[148, 142, 152, 113] Out: 152
[150, 132, 153, 115, 144, 137] Out: 144
[132, 151, 136, 124] Out: 136
[143, 119, 153, 148, 129] Out: 148
[104, 129, 113, 126, 112, 142] Out: 112
[151, 128, 123, 131, 124, 133] Out: 124
[139, 128, 142, 149] Out: 142
---
[[112 129 123 123 132 122 148]
 [128 135 139 133 105 128 139]
 [124 129 127 124 131 127 127]] gives 131

[[149 118 123 145 127 134 144]
 [119 131 137 134 130 121 111]
 [135 133 142 121 129 118 154]] gives 129

[[131 137 153 146]
 [140 128 133 115]
 [130 131 137 108]] gives 131

[[104 120 135 125 132 148]
 [128 119 128 125 128 129]
 [128 141 144 134 120 139]] gives 134

[[107 144 141 122 132]
 [125 135 125 128 128]
 [128 129 137 141 127]] gives 137

[[128 133 116 117 142 141 139]
 [132 120 148 149 109 120 117]
 [123 142 138 110 149 131 143]] gives 149

[[140 133 120 134]
 [115 125 153 141]
 [124 116 117 112]] gives 116

[[121 119 113 127]
 [140 152 117 105]
 [143 119 130 143]] gives 119

[[109 140 120 135 127]
 [146 128 126 138 144]
 [ 99 152 117 138 122]] gives 117
---
[118 125 131 139 151] Answer: 139

[[150 128 127 127 128]
 [155 129 127 130 127]
 [127 125 133 103 135]] Answer: 103

[[109 106 107 105 114 130]
 [126 127 129 121 127 140]] Answer: 127

[149 131 144 133] Answer: 144

[[118 114 127 137]
 [123 128 125 131]
 [126 103 116 143]] Answer: 116

[112 121 139 117 105 136] Answer: 105

[116 130 144 127 151] Answer: 127

[119 102 117 135] Answer: 117
---
Q:
[[141 106 145 124 132 138 125]
 [127 142 117 106 139 135 131]
 [129 136 121 103 141 138 131]]
A: 131

Q:
[[136 132 106 118]
 [110 107 132 121]
 [138 106 153 127]]
A: 121

Q:
[[136 145 150 151 147 142 140]
 [122 132 138 136 130 122 119]
 [131 139 143 141 134 126 121]]
A: 119

Q:
[[132 136 122 136 112 135 120]
 [120 129 132 125 116 123 133]
 [134 134 120 136 105 135 114]]
A: 133

Q:
[[103 138 146 142 122]
 [103 132 139 141 119]
 [103 136 144 141 121]]
A: 119

Q:
[[151 130 139 131 114 132 134]
 [152 134 149 132 104 139 128]
 [111 119 106 119 148 117 121]]
A: 128

Q:
[[150 129 138 137 130 116]
 [143 134 124 126 127 118]
 [154 125 132 155 129 126]]
A: 118

Q:
[[126 129 152 128 128 130 127]
 [121 131 132 130 120 131 122]
 [127 128 154 129 127 129 126]]
A: 122
---
[[130 150 134 135 142]
 [132 114 126 139 126]] => 126

[[123 131 126 126 128 156]
 [127 128 141 128 128 128]
 [128 127 139 128 128 129]] => 141

[[107 128 128 130 128]
 [110 128 128 130 127]
 [144 129 127 129 128]] => 128

[[120 157 130 128 111 104 142]
 [151 133 110 155 137 147 121]] => 110

[[128 119 145 141]
 [145 128 144 136]
 [102 145 135 128]] => 144

[[141 129 133 115 119 104]
 [126 120 127 140 156 108]
 [143 128 132 116 118 100]] => 127

[[119 108 108 126 152 152 126]
 [122 106 103 126 145 153 131]
 [148 144 142 101 118 123 120]] => 103
---
[[130 132 130 116 111 137]
 [129 119 118 138 106 138]
 [139 121 127 139 105 117]]
105

[ 98 133 115 128]
115

[132 146 100 129]
100

[150 151 142 130 108]
130

[105 126 137 148 133]
148

[[122 117 144 148]
 [122 128 117  99]
 [153 138 107 130]]
107
---
[107 122 114 102 144 127 133]	144, 133

[108 137 152 158 141]	158, 152

[[139 118 107 126 120 128]
 [115 121 146 154 122 127]
 [128 133 141 108 119 125]]	154, 146

[125 116 154 122 115]	154, 125

[158 107 129 126]	158, 129

[[133 131 157 118 133]
 [133 137 150 111 153]]	157, 153

[106 156 129 157 153 114]	157, 156
---
[[119 116 122 121 128 124]
 [135 142 151 140 117 134]
 [129 145 135 127 129 112]] result: 129

[148 155 144 153] result: 144

[118 147 143 155 138] result: 155

[[115 109 148 137 128 126]
 [126 138 153 139 132 131]
 [136 132 140 131 121 120]] result: 121

[106 134 130 124 132] result: 124

[107 103 108 119 109 111] result: 109

[128 128 155 123] result: 155
